Here is a tiny trained network, its code and every weight. The questions are about switching its units off for an input and a class, where a switched-off unit gives its printed mean instead of its output.

import numpy as np


def w(rows, s, z=0):
    codes = np.array(rows[::2]) - 128.0
    scale = np.full(codes.shape[1], s)
    scale[-1] = z or s
    return codes * scale


def norm(h):
    return h / np.sqrt((h * h).mean(-1, keepdims=True) + 1e-5)


def f(y):
    return np.maximum(y, 0)


def log_softmax(a):
    a = a - a.max(-1, keepdims=True)
    return a - np.log(np.exp(a).sum(-1, keepdims=True))


def net(x, mask):
    res = np.array(x, float).reshape(1, 2) / 4 @ E
    u = 0
    for l in range(4):
        y = f(norm(res) @ A[l][:, :-1].T + A[l][:, -1])
        res = res + np.where(mask[u : u + 8], y, B[l][:, -1]) @ B[l][:, :-1]
        u += 8
    return log_softmax(norm(res)[-1] @ U[:, :-1].T + U[:, -1])


A, B = {}, {}
E = w([
[56,195,103,246],'x0',
[160,195,3,89],'x1',
],0.0031)
A[0] = w([
[89,204,17,78,248],'L0N1',
[237,116,151,73,110],'L0N2',
[29,204,91,241,165],'L0N3',
[226,32,158,46,3],'L0N4',
[157,159,26,105,144],'L0N5',
[157,254,51,104,82],'L0N6',
[145,142,107,161,71],'L0N7',
[164,43,140,28,193],'L0N8',
],0.0048,0.0025)
B[0] = w([
[140,124,46,114,233],'L0N1',
[162,119,108,122,183],'L0N2',
[99,112,88,133,254],'L0N3',
[33,187,133,191,194],'L0N4',
[85,73,117,81,192],'L0N5',
[140,96,254,141,194],'L0N6',
[109,136,113,125,136],'L0N7',
[229,131,83,143,222],'L0N8',
],0.0055,0.005)
A[1] = w([
[70,51,115,91,130],'L1N1',
[144,125,254,3,3],'L1N2',
[82,108,157,157,179],'L1N3',
[203,181,197,142,53],'L1N4',
[167,51,131,127,59],'L1N5',
[146,138,113,160,139],'L1N6',
[163,195,84,92,156],'L1N7',
[164,132,112,121,138],'L1N8',
],0.0055,0.0017)
B[1] = w([
[101,200,186,194,238],'L1N1',
[172,45,4,155,180],'L1N2',
[234,198,126,88,255],'L1N3',
[116,35,182,241,200],'L1N4',
[176,131,98,106,221],'L1N5',
[123,37,123,62,183],'L1N6',
[102,86,165,95,239],'L1N7',
[114,80,166,135,201],'L1N8',
],0.0041,0.0019)
A[2] = w([
[4,89,110,47,114],'L2N1',
[171,167,79,140,24],'L2N2',
[95,61,74,98,180],'L2N3',
[69,187,174,200,249],'L2N4',
[84,28,117,71,190],'L2N5',
[93,18,132,181,124],'L2N6',
[162,108,204,190,184],'L2N7',
[85,225,220,212,114],'L2N8',
],0.0039,0.0013)
B[2] = w([
[114,173,143,178,189],'L2N1',
[93,132,132,81,141],'L2N2',
[96,151,124,172,236],'L2N3',
[137,69,99,3,251],'L2N4',
[86,163,97,157,222],'L2N5',
[178,109,126,102,233],'L2N6',
[146,165,194,123,239],'L2N7',
[87,174,175,34,220],'L2N8',
],0.0051,0.0024)
A[3] = w([
[142,115,202,173,58],'L3N1',
[183,112,73,96,141],'L3N2',
[97,190,76,237,32],'L3N3',
[177,19,209,226,85],'L3N4',
[211,64,210,154,152],'L3N5',
[150,110,153,168,130],'L3N6',
[78,159,254,77,49],'L3N7',
[92,152,95,63,1],'L3N8',
],0.0061,0.0015)
B[3] = w([
[172,101,72,119,172],'L3N1',
[107,75,205,82,205],'L3N2',
[79,167,63,134,213],'L3N3',
[249,181,183,241,249],'L3N4',
[109,220,101,249,254],'L3N5',
[170,135,203,148,167],'L3N6',
[73,209,253,41,198],'L3N7',
[210,141,182,235,181],'L3N8',
],0.0042,0.0037)
U = w([
[51,170,43,161,205],'0',
[201,162,178,225,190],'1',
[122,93,142,118,2],'2',
[187,22,69,9,159],'3',
[123,96,140,118,33],'4',
[123,97,141,121,42],'5',
[75,182,228,64,177],'6',
],0.016,0.0092)

Each question gives the input, the list of numbers given to net, and the class t.
The units are the neurons (one row each of A and B). Each row of codes is followed by its name. A weight is (code - 128) times the scale printed after its matrix; where a second scale follows, it is the last column's (A, B and U).
mask holds one flag per neuron, layer by layer. A switched-off neuron (its flag False) gives its mean, the last column of its row in B, instead of its output. The means were averaged over made-up inputs and are rounded, as every weight is.
A unit's drop is (log p(t) with every unit on - log p(t) with that unit switched off) / (log p(t) with every unit on - log p(t) with every unit switched off).
unit that matters most: the unit with the biggest drop
top k neurons: the k neurons with the biggest drops, biggest first
k most important neurons of layer l: the k neurons of layer l with the biggest drops, biggest first
drop when u is switched off: that unit's drop, to one decimal
input [-6,0], class 1: top 3 neurons -> L0N3, L0N1, L0N8
input [2,-1], class 6: top 2 neurons -> L0N8, L0N1
input [-7,-1], class 1: unit that matters most -> L0N1
input [3,-1], class 0: top 3 neurons -> L0N3, L0N6, L3N4
input [2,2], class 0: top 2 neurons -> L0N1, L0N3
input [0,3], class 0: top 2 neurons -> L0N8, L0N1
input [5,-2], class 0: 3 most important neurons of layer 3 -> L3N4, L3N7, L3N2
input [-1,8], class 3: 3 most important neurons of layer 0 -> L0N4, L0N3, L0N6
input [-1,5], class 3: top 2 neurons -> L0N4, L3N5
input [6,-2], class 0: top 3 neurons -> L0N6, L0N3, L3N4
input [1,2], class 0: 2 most important neurons of layer 0 -> L0N1, L0N4
input [5,-5], class 6: drop when L2N1 is switched off -> 0.0
input [-2,2], class 3: drop when L0N8 is switched off -> 1.8
input [6,-8], class 6: top neuron -> L2N8
input [-8,0], class 1: drop when L0N5 is switched off -> 0.1
input [8,-4], class 6: 2 most important neurons of layer 2 -> L2N8, L2N4
